Known rows:
[  3 -37  69  36 -29   1]: Z555
[-18   8  62  41 -51  -3]: Z433
[ 17 -28  35  61  15  10]: Z173
[ -5  27   7  63 -10  -2]: Z331
[ 11 -34  48  37  -7   3]: Z531
[-8 12 33 54  2  3]: Z566
[  6 -12  35  61  25   8]: Z632
[ -4   9  30  58 -26  -4]: Z843
[-12  -5  58  48 -37  -2]: Z562
[  7 -29  54  34  -1   6]: Z343
[ -7  15  32  51 -19   1]: Z682
[-19  -5  70  47 -66  -8]: Z387
[  5 -38  73  48  -9  11]: Z512
[ -6  11  33  53 -17   1]: Z497
[ 11 -28  51  54  13  14]: Z79
[ 3  0 38 54  6 10]: Z17
[  9 -34  49  59 -17   1]: Z401
[-18  -2  73  39 -58  -2]: Z169
[-19   2  72  39 -63  -3]: Z611
[ -5  15  20  61 -22  -4]: Z574
[  4 -30  54  57  -8   4]: Z206
[  5 -41  68  36  -7   6]: Z381

Facts:
(Z15, ρ, Z359); (Z17, ρ, Z901); (Z206, ρ, Z331); (Z222, ρ, Z15); (Z253, ρ, Z607); (Z307, ρ, Z268)
(Z307, ρ, Z531); (Z341, ρ, Z387); (Z343, ρ, Z531); (Z359, ρ, Z526); (Z362, ρ, Z503); (Z362, ρ, Z222)
(Z362, ρ, Z979); (Z362, ρ, Z574); (Z373, ρ, Z387); (Z381, ρ, Z555); (Z414, ρ, Z855); (Z414, ρ, Z362)
(Z414, ρ, Z206); (Z414, ρ, Z15); (Z450, ρ, Z920); (Z450, ρ, Z253); (Z512, ρ, Z799); (Z525, ρ, Z331)
(Z525, ρ, Z562); (Z526, ρ, Z439); (Z526, ρ, Z562); (Z531, ρ, Z439); (Z54, ρ, Z531); (Z555, ρ, Z439)
(Z562, ρ, Z401); (Z566, ρ, Z854); (Z566, ρ, Z562); (Z604, ρ, Z33); (Z604, ρ, Z92); (Z607, ρ, Z387)
(Z607, ρ, Z562); (Z632, ρ, Z525); (Z675, ρ, Z979); (Z678, ρ, Z387); (Z678, ρ, Z843); (Z678, ρ, Z331)
(Z79, ρ, Z861); (Z801, ρ, Z633); (Z801, ρ, Z401); (Z801, ρ, Z843); (Z855, ρ, Z678); (Z855, ρ, Z663)
(Z855, ρ, Z525); (Z906, ρ, Z531); (Z919, ρ, Z373); (Z920, ρ, Z663); (Z983, ρ, Z359); (Z983, ρ, Z562)
(Z169, ε, Z33); (Z169, ε, Z566); (Z169, ε, Z497); (Z169, ε, Z331); (Z169, ε, Z526); (Z268, ε, Z307)
(Z268, ε, Z503); (Z268, ε, Z33); (Z268, ε, Z253); (Z341, ε, Z173); (Z341, ε, Z604); (Z362, ε, Z919)
(Z373, ε, Z17); (Z373, ε, Z883); (Z373, ε, Z566); (Z381, ε, Z79); (Z387, ε, Z675); (Z387, ε, Z901)
(Z387, ε, Z979); (Z387, ε, Z525); (Z387, ε, Z331); (Z406, ε, Z843); (Z406, ε, Z331); (Z433, ε, Z901)
(Z433, ε, Z331); (Z512, ε, Z607); (Z555, ε, Z632); (Z555, ε, Z54); (Z555, ε, Z450); (Z562, ε, Z675)
(Z611, ε, Z682); (Z611, ε, Z337); (Z611, ε, Z359); (Z611, ε, Z574); (Z611, ε, Z331); (Z663, ε, Z301)
(Z663, ε, Z54); (Z663, ε, Z525); (Z799, ε, Z503); (Z799, ε, Z901); (Z854, ε, Z632); (Z854, ε, Z855)
(Z854, ε, Z526); (Z861, ε, Z632); (Z861, ε, Z173); (Z912, ε, Z15); (Z912, ε, Z331); (Z981, ε, Z33)
(Z981, ε, Z574); (Z983, ε, Z17)

Rows, some named above:
[ 5 -9 37 54 -3  5]	Z301
[ -6 -25  67  52 -45  -4]	Z663
[-8 11 33 54  0  3]	Z566
[-17   8  61  40 -52  -2]	Z433
[ 35 -19  54  59 -31  42]	Z92
[ 1  3 25 53 -1  1]	Z526
[  2 -17  46  60  13   7]	Z450
[-12  -5  59  48 -36  -3]	Z562
[-4 10 32 31 -8  1]	Z307
[-4 10 32 31 -8  2]	Z307
[  9 -32  46  60   7   6]	Z607
[ 33 -17  53  58   4  50]	Z604
[ -8  -9  57  25 -63  -8]	Z268
[-10  14  34  57  -2   2]	Z675
[ -9   0  57  46 -57  -2]	Z799
[  9 -12  30  39  14   7]	Z54
[ -1  19  16  58 -18   3]	Z901
[ -9   1  58  44 -57  -1]	Z799
[-10  12  34  54 -20  -1]	Z15
[-13 -16  74  48 -40  -2]	Z373
[-10   0  57  45 -58  -2]	Z799
[ -1 -29  66  51 -41  -4]	Z854
[-19  -5  70  45 -65  -8]	Z387
[ -2 -39  79  52 -10   6]	Z341
[ -9  14  33  51 -19  -2]	Z359
[-3  6 29 59 -5  1]	Z525
[ -8 -15  66  45 -19   2]	Z983
[ 23  31  21  61 -30  38]	Z33
[ 13 -36  46  47 -15   1]	Z439
[ 2 -3 38 54 -9  4]	Z883
[-6 11 33 53  1  3]	Z566
[ -7  10  35  56 -14   0]	Z253
[  1  20  17  58 -18   2]	Z901
[ -5  12  21  62 -21  -4]	Z503
[  9 -41  65  52 -30   5]	Z861
[  4 -27  53  60  18   9]	Z919
[  2 -19  46  58  14   7]	Z450
[ 34 -20  56  61 -30  42]	Z92
[  4 -13  38  61   1   4]	Z855
[  4 -42  68  56 -16   3]	Z362

The same things again, as new rows of numbers:
Known rows:
[-12  40  16  52 -31   4  29  57 -36 -19  35  27 -36 -19  16   0  40]: Z607
[ 15  -5 -16  -8  17  -3  -2   3  -3 -21   7   0  25 -27  -5  14  -9]: Z562
[ -7  29   2 -32  10  16   4 -12 -13   9  17  -4  -2  -3 -17   6   3]: Z675
[  4  -6 -13  -3  13  -9  -7   5   6 -24  -7   4  17 -22 -16  -3  -2]: Z387
[-20 -60  -6  -5 -16  -6 -24  -7  -8  13  -6  26 -18 -28  18   1  12]: Z341
[-12 -15   3 -24 -20  13 -12  36  17 -27 -34  -9  11  -9  12 -13 -12]: Z373
[ -1  11  26 -12 -25  16  -6  27   9  -1 -24 -24 -12  28   6   0 -15]: Z883
[-33 -50  13  17 -14  -5 -21 -30 -31  31  -1 -11 -10  28  21   5  44]: Z604
[  4  15   0   6  -1  -6  -8  -2  -5  -9   2  -3 -11  16 -24   1  -7]: Z331
[-14  -7   3  12   3 -13  15 -14 -13 -11   0 -38   9  42  -7 -18  32]: Z33
[-10 -20   8   4  12 -12   4  -2 -12 -14  -8 -25  26  27  -4  -4  33]: Z92
[ -4 -50  -2  -1  29 -15  -8  22 -12  19 -12   8  -8 -18  -3   7   9]: Z861
[-38  -8  42  19  36   0   2  12 -11  37  41  40  33  32  11 -54 -59]: Z79
[  9  16   3 -16  11 -12  24 -11   6   2   4 -10 -25   8 -23 -29   8]: Z503
[-10  10  -3   8 -13   8   3 -15  -7  -7   2   6 -11  19 -25  11 -10]: Z337
[ 24 -17 -18  -6  -1   1  -9  18   2  32   4  -2  29 -24   3   4   8]: Z555
[ 17  -8  -6   6  -3  -1   8   5   6  10  -8   2   4   2 -13   0   1]: Z439
[ -3  -7  10   4  -6 -17  -3   2  14  -3   8  -9  -4 -11  -8   8  -8]: Z920
[  4  34  -5   2  13   0 -33   4 -13  22  10 -17   7  -5  -5   1   6]: Z301
[ -3  12   2  -1 -10   5   0  -3   3   4   0 -12 -10  16  -7  -5 -10]: Z497
[ -4  -1   1   9  -3  14  11 -10  -1  15 -14  -1   7 -13   5   7  -9]: Z906
[  2  10   7 -13   2   1  13 -11   0  -7  -1   6 -17  22 -32  -3   4]: Z574

Rows, some named above:
[-36 -53  10  10 -12  -6 -21 -28 -35  34   0  -9 -13  29  20   3  42]	Z604
[ -2   6  -2  50  -5  54  32  57  15 -39  59  25 -24 -29  45  14  64]	Z512
[  5  29  -3   1   7  -3 -21  -1 -13   9  13 -11   0  -2 -10   5  -5]	Z525
[  1  28  -4  16   9  12 -17  -7 -10  42  -3 -11   7 -16   1   6   2]	Z54
[ -3  11  -1  -3   0   8  -3 -12 -11  -5   7   4  -4  20 -24  14  -9]	Z15
[  3  10  10  -7 -16   8  -4   8  -6   3  -4 -23 -15  22  19   6 -28]	Z566
[  2  12   8  -7 -18   8  -3   5  -7   2  -4 -21 -13  18  21   4 -24]	Z566
[-51  51 -50 -20  -1 -47  -8   0  35  11 -35  48   2  34  47  14  14]	Z919
[ 34  32   6   0 -32  -8 -12 -38  -2 -18  -1   2  14   6  -9 -16  18]	Z901
[  2   9   1  -1  -2  -9 -20  -1  -5  21   8  -8 -15   1   1  -5   4]	Z855
[ 17 -13  -3  16  16   0  43 -17  20  -1 -33  -7   1 -24  -4 -19   3]	Z268
[-14  24 -22 -41  26 -47  18   2  48   2 -27  55  13  18  48  39  24]	Z362
[ 20  27  38 -21 -63  19 -22  -6   7 -14 -27 -20   5  16  28 -10  -1]	Z17
[ 15  -2   2   1  22 -19 -23  15   8  -4   7  -7  20 -35 -13   7   5]	Z663
[-12  39  14  51 -25   2  29  61 -35 -20  33  25 -31 -13  18   0  44]	Z607
[  4   0  -2  14  -1  11   9  -5   4  13 -16   1   6 -10  -7   4  -3]	Z531
[ 30 -28  -2  -2  15 -11  -7   8  -7  -5  -5  -2   1 -10  14   4   2]	Z854
[ 18 -18 -27  11  30  31   3  -3  57 -34  22 -10  -7  -6   8 -11  18]	Z799
[ -4  21  -8  17  -5   4  42 -33  10  24 -10 -22 -16  -5   5 -28  -9]	Z307
[-52  52 -51 -21  -1 -46  -9  -1  36  12 -35  45   2  32  47  15  12]	Z919
[  5  11  -2   3  -7  -2  -7   1  -4  17   0  -9 -14  10   0  -3  -3]	Z526
[  3 -11  -8  -7   9  -1  12  -1   5 -18   2   3  18 -18  -3   8  -4]	Z433
[ -7  20   7   7   0 -18 -37   0  -4  29  18 -19  -6 -16   2   6   0]	Z450
[ -5 -27   2   7 -12  -6 -26 -13 -15  31   0  11 -29   6   7   1  16]	Z173
[ -5 -23   2   8 -10  -6 -29 -12 -13  32  -1  10 -34   4   4  -1  16]	Z173
[  7 -19  28 -30 -22  19   3  40  14 -13 -27 -18  12  -6  30  11 -20]	Z983
[ -5   4  -1  -3  -4  -4 -25  -4 -14  24  12  -7 -14  -5  15   1  -2]	Z632
[  3   5   7  -1  -4  -8 -18  -1  -6  19   7 -10 -15   1  -1  -7   2]	Z855
[ 33  31   6   4 -32  -9 -13 -37  -6 -20   0   2  11   8 -12 -17  19]	Z901
[ 18 -14  -3  18  13  -6  42 -15  24  -3 -31  -9   2 -28  -6 -24   2]	Z268
[  4 -34  22   5   5   9  10  15  13  27  45  62  75  13  17 -51 -49]	Z381
[-12  41  16  52 -28   3  31  60 -34 -17  33  22 -36 -16  19   1  45]	Z607
[  5 -16   1  -7   1   2  10   4   8 -15  -8  -4   9 -11   3   0  -4]	Z169
[ -7   9  -6   7  -8 -27  21 -19  18   0   9 -29 -25   4  -3 -30  -9]	Z253
[ 17  -5  -6  10  -1   2   2  10   5   8  -8   1   5   1 -12   0   0]	Z439
[ -2  12  28 -12 -20  16  -7  27  11   6 -22 -21 -10  26   9   0 -15]	Z883

The same things again, as new rows of numbers:
Known rows:
[ 11  16  22 -31  -4 -25 -17   8  -7  -6  -1  -4 -13 -20  -7   1  13  -9
 -20   1 -16   6  -8 -13  23  -9   1  10  22   5  -9   6 -21  -9  -6 -15
  28 -30  -2 -11   2  -5  -7 -14   1 -11   1 -16  15  17  28  -6  -2  -2
   4  17]: Z497
[  1  -7  18  21   4  12  -9  -5  -7   9   9   3   8  -1   3 -17   7   5
  -9  -9 -18 -20 -16 -15  -9 -19  16  26  -4 -16  19   6  42 -19  10 -19
  34  -1  19  12  -5   6  -7   6   5  14  14   9  44  26  17  15  -4   0
   4 -17]: Z173
[-11  -6  13  39   2  10 -16 -18  15   9  15   0  -8  -5 -10 -17   8  14
   1 -13 -18  -5   3   4   2 -18  -7 -14   9 -10   8 -16  36  22  12  14
  -9  -8  -6 -10  -3   8   3  29   5 -10  10  11  38  24  -7  -3  12  -6
   4 -20]: Z861
[-13   9 -11  48   5   5  -9 -11  15   5   5   2  -7  -6  -1 -19 -10   1
   7 -20  -1  -8   4  -2 -26 -16  -7  19   6   6   7 -27  16  16   9  10
  -5  24 -11  -5 -12  -3  16  22   4  -1   0  19  10  10 -39  28   7  -5
   4 -30]: Z341
[  8  -7  13 -46   1 -28  -3   7  -9  -5  -9   9  -6  -8  -1  13  11  -7
   3  10  13  -9  11  -5  10 -11   2  14  -5   4   5   8 -37 -20 -12   1
  -8 -21   1   3  -8  -2 -12 -17  -7 -14  -3  -9  -2 -13  12  -5  -1  -6
  -3   3]: Z307
[ 18 -10  11 -39   5  13  -4  -5  18   5   0   8  -9 -15   7  16   4  -2
  14  11  21   4   1 -12 -15   0  -6  10  -8   1   8  -3  -8   8 -14  -7
 -11  17  11   6   2   3  -1  18   2  -3   3  16  -6   9  -8  -9  -3  -6
  -4  -4]: Z531
[  6 -14  12 -25   0   2  -3  -3   7   9  -5  11 -11 -10   2   9  -7  -2
   8  10   2  15  18  -9 -19  -8   1   9   3  -2  15  -5 -23   8  -3   0
 -19   1   6   6 -10  -8  -4  -2   1  -6  -8   2   2  -6   8 -13   1 -14
  -4  -8]: Z343
[-13 -15  21  41   1  17 -13 -15  -3   7   0  13  25  -2   9 -18  12  13
 -14 -20  -4 -50   2  24 -26 -20   4  10  -6  -9  21   2  20 -20   4  13
   4  -9   2   1  -4   8  -9  25   2   2  12   9  30  14  12  20  -5 -16
  10 -18]: Z450
[ -4  -4 -17  14   0   6  10   5  -4   7 -10  -3  -6   7   0  -1 -11  -4
   5   1  -9  11  -8  -9 -19  -5   3  23  -1   8   7  -3  -2  -3   8  10
  14  18   9  14  -6 -10   6 -16   3  20  -2  16 -33 -10 -19  20  -2  -8
  -1  -2]: Z801
[ -9  18 -12  18   2  -7  -4   5  11  -1  -3   5   2 -18   3  -4 -11  -4
   8   0   5  13 -12 -11 -16 -10   9  20  -8   5   1 -13   4   1  -5  -9
  -2  25  -6  -4   4   9  11   1   2   0  -3  16   1  -3 -12   5   1  13
   4 -24]: Z633
[ -2  -2 -23  22   2  11  17  -9  -6   5   4  -5 -17  26   4  10 -29  -4
  10 -15  -5  10  -3  -7  -3  -2   6   5 -10   7   2   0  -9  12  10  -2
   3  21   8  11   1 -16   3 -19   0  16  -8  21 -47  -9 -40  20  -5  -6
  -8   3]: Z362
[ -4 -14   2   8  -6  12  12  -7   0   0   5  -5  25  13   8   7  -4   7
  -1  -6  14   9  -1  32  13   4   7 -36 -15 -13   2   8   9  -7   1   8
  -7 -19  -7 -15  23  15 -11  -6  -9  -9   5 -15  45 -26  31 -16  -6  13
   1   3]: Z979
[ -6  -8 -25  -4   5   9  13   5   8   9   2 -14 -17  17   1  10 -21  -7
  10   1   3   9  14  -8 -13  -1   8  16  -4  -1  11   0 -15  10   8  10
  -2  20   9  13  -6 -13   6 -12   1   9  -8  20 -36  -9 -31  10   2 -11
  -6   0]: Z381
[  4   2 -19  -6  -2  17   8  -6   7  -6  10  -2 -12   1  -3   3  -1  -1
  13   4  15  11  20  22  10  33  -8 -25   8   5 -12 -10 -13  21   3  14
  -8 -11 -12  -9   6   4   0  16   3 -10  -6   4 -28  14   0 -14   9 -12
 -11  18]: Z406
[ -8  -1  11 -34  -6 -12   0   8 -13 -11 -20  10  24 -12   6   6  10  -3
 -15  13   0   2 -16  11  20   4   3 -24  -9  -5   0  11  -9 -18 -12   3
   4 -31 -14 -15  19  17  -6 -14  -7  -6   9 -27  40 -33  44 -20  -4  21
   5  -2]: Z331
[  4   5 -28  23   0   9  18   5  -3  -1   6 -26 -11  26 -15   1 -11  -4
   8  10  12  12  19  10  15  16  -7 -29  13   2 -16   1 -10  21   8  22
   2 -11 -17  -6   8   0  -3   0   1  -6  -9  12 -39   0   4  -8  11  -6
  -9  11]: Z912
[ 16  22  26 -37  -7 -32 -16   9 -14  -7  -3  -2  -9 -18   3   8  13  -9
 -19  15 -21  13 -12 -12  23  -5   6  18  17   4 -12   7 -18 -21  -6 -28
  38 -31   3  -6   5   9  -6 -19   4  -6   7 -20  17  10  42 -20  -3  14
   1  11]: Z33
[ -3  22 -15  21   4 -20 -12   8   2  -9  -1   8 -17 -12 -19  -7  15  -5
  -3 -13 -12  -5  -4 -11   2   1 -13  20  13   7 -17  -4  -3  21   7  10
  -8  17 -12 -14 -18 -12  13  -9   0  -7 -10   9 -42  12 -45  24  12   2
   8   5]: Z373
[  1   6  -2 -20  -1 -12  13  12 -13  -6  -3 -13  -2   4  -6  11   1  -9
   2  13  -7  15  -2  -3  13  10   8   3   4   3 -12   7 -17 -11   7  -5
  17 -13   4   8   9   2  -6 -21   1   4  -1 -16 -11 -10  24  -8   0   4
  -9   7]: Z682
[ -2  -1 -14  14   3  16   0  -7  10   8  11  16 -15 -14   9  11 -12   0
  11 -14  -2  11  11  -5 -25  16  -6  15  -6  10  -1 -11  -6  10   8 -17
  -5  23  11  11 -13  -9   4  -6  -4   1  -5  13 -28  21 -38   2  -5 -12
  -8  -3]: Z512
[  7  -2   9 -17  -7 -12  10  14  -9 -10  -2   5   8  -9  -1  12   8  -9
  -9  13 -11   7   4  -8   9  17  -4   5   6   0 -13  14   0  -8  -6 -22
  -7 -16   0  -4  -5  -2  -6  -6  -3  -1  -8 -19   4  -9  21 -25   0  15
   7   8]: Z337
[ -7   9  -4 -13   3 -26 -12  -5  -8   4 -23  13 -11  -3 -12  -7  -1  -9
   2   5  -7  12 -10 -10   3 -14 -12  20   5   9   0  -2 -27  18   2  10
 -11  14  -2   3 -14 -16   9 -20   3 -16 -11  -2 -20  -7 -32  22   8 -10
   1  -7]: Z983

Rows, some named above:
[-31 -12 -23  44   0  17   3 -17  18   6   8 -11  17  18   5 -14  -4  33
   5 -24  10 -22  19  36  -1 -13  -6 -39  -3  -1   9 -25  38  24   8  30
 -14  -6 -19 -18  14  10   9  35  -3   3   7  21  22  -5 -23   0   9   0
   0  -2]	Z663
[-12  13 -16  14   2 -18 -12 -10  -1  -8   4 -12 -14   6 -22 -14  13  -2
   7 -12   1 -21  18   6  25 -12  -5 -19  13   7 -15   5 -26  24   8  21
 -14 -19 -22 -20  -9   0   4   4  -7 -16  -6   7 -28   6 -29   3  12  -9
  -5   9]	Z169
[ 11 -10  21  18   3  10  -5  -4  -4   8   9   5   8  -4   1 -16  13   8
 -11  -6 -12 -27  -9  -8  -8 -20  25  22  -6 -14  21  10  50 -23   7 -18
  33  -7  18  15  -1   7  -7   6   5  14  11   9  39  13   4  15  -2  -2
   4 -12]	Z173
[ 17  18  26 -39   1 -34 -20  10 -12   1  -5  12 -12 -18   0   7  14  -7
 -15  -3 -15   5 -14 -10   7  -9  10  27  11  10   0  12 -23 -23   1 -29
  39 -13  10   8 -12 -14   2 -20   3  -5   4  -4 -15  15  11  -8  -7   7
   3  11]	Z17
[-15   7 -11  45   3   8 -10 -11  17   2   7   3  -8   0  -1 -18 -10   5
   6 -21   1 -20   2  -3 -28 -14  -8  16   2   5   4 -21  19  19   3  18
  -3  33 -12  -7 -10   0  12  24   2   1  -1  21   9  17 -35  25   8 -17
   2 -30]	Z341
[ 11  -4  12 -33   1 -38  -4   6  -9  -5 -10   4  -9 -11   1  13  12  -9
   1  13  10 -11  13  -5   0  -8   5  19  -6   4   1   9 -24 -15 -11   4
 -10 -21  -1  -2  -8   0  -9  -9  -6  -7  -4  -9  -3 -20  16  -4  -2 -15
  -3   5]	Z307
[ -2   3 -17  15   1   7  -1   7  -1   4   7  -9 -11  -1   1   6  -1   0
   6   0 -14  20  -3 -11   4  -8  18   9  -3  -4   5   6  13  -3   9 -16
  11  12  12  10   1   4   1 -16   2   5   2  16  -9  14 -16  -3   4   4
  -1  -3]	Z92
[ -9   0   8 -38  -9 -13  -4   9 -13 -13 -18   7  30 -10   6   7  15   3
 -16  16   6   4 -21  12  21   2   5 -24 -12  -4  -1  10  -7 -20 -10  -1
   2 -30 -10 -12  21  17  -3  -7  -7  -3   9 -22  47 -33  47 -16  -6  24
   6   1]	Z331
[ 11  -7  -5 -21  -2   6  16   5 -14  -5  -4 -16   5  22   4   5 -12  -4
  -3  14  14   3 -11   1  11   1   2 -19  -8  -7  -6  11  -7  -1   2   2
  17 -16   3   1  16   3  -6 -17   2   9   1 -13  11 -23  14  -2  -3   3
  -5  11]	Z15
[  5  -6  15 -32  -9  17   6   7  -1  -7   9   7  19 -14   9   9  10   8
   4  14  14  12   2  17   6  24   4 -22  -2 -10  -8   2   9 -20 -12 -23
  -4 -19   9   6  18  17  -8   9   2   5   9 -24  30  10  43 -23  -9   0
  -6   3]	Z901
[ -7  -7  20  27   2   5 -16 -10   6   7   9  12   3 -16   4  -8  16   6
  -1 -18  -8 -13   9   3 -14 -10  15  24  -9  -1  18   6  14 -20   8 -18
  15  -7  12   8 -12   7  -2   0   0  -2  12  14  23  24  -8   9  -2 -10
   4 -22]	Z604
[  8  -7  18 -40   1 -35  -6   6 -10  -2 -13   6  -8  -9   0  11  16  -8
   1  13  14  -6  10  -7  11  -8  10  18  -3   3   3  11 -27 -19 -11   2
 -14 -17   1  -1 -11  -3  -6 -12  -3 -15  -4 -10  -8 -17  18  -3  -1  -6
  -2   8]	Z307
[  5  13  19 -32   2 -40  -1  12 -18 -11 -18   3  -4  -9 -17  -8  16  -8
 -15  14   0 -14 -16 -11  16 -13   4  23   9   8  -4  14 -20 -18  -3  -1
  25 -12  10  14  -7  -7  -4 -19   4  -5   3 -23 -22   8   3  26   3  -1
   4   8]	Z566
[  4 -13  33  23   4   6 -12  -5  -2   0   9  14  23 -11   4 -19  19   3
 -23 -15  -8 -53 -16   3 -22 -18   5  21   0 -11  11   3  52 -17   1 -16
   5  -6  10   3 -12   1  -9  29   4   6  10 -16  48  22  10  14  -1   7
  12 -14]	Z632
[  4   8  -9 -27   1   2  -3  -7  12  -6   5  -2 -17 -12 -13   5   9  -5
  17   8  17  10  21  -8  22  23 -11 -11   7   5 -21  -5 -26  21  -8  15
 -12   7 -15  -9  -3  -1   8  12   0  -8  -7   9 -27   9 -24  -3  12  -6
 -13  16]	Z268
[  9  -4  10 -10   1  12  -7   0   6   7   8  14 -12 -13  11  12   0  -5
   8  -1  -9  11  -3  -5 -23   7   4  28 -11  11   7   1  -3 -22  -2 -26
   3  19  11  15  -9  -3  -4 -12   0   8   1   7 -23  15 -17  -2 -14  -9
  -4  -7]	Z79
[-17 -12 -23  26  -3  18  14   5  15  -3  -5 -17  21  12   4   3 -13   7
   6   4  14   3  10   8 -13  19 -11 -24  -3   2 -10 -10  26  21  -4  30
 -15  19 -19 -13   3  -2  10  29  -5  10  -4   9  -4 -24   0 -14   8  20
   9   8]	Z562

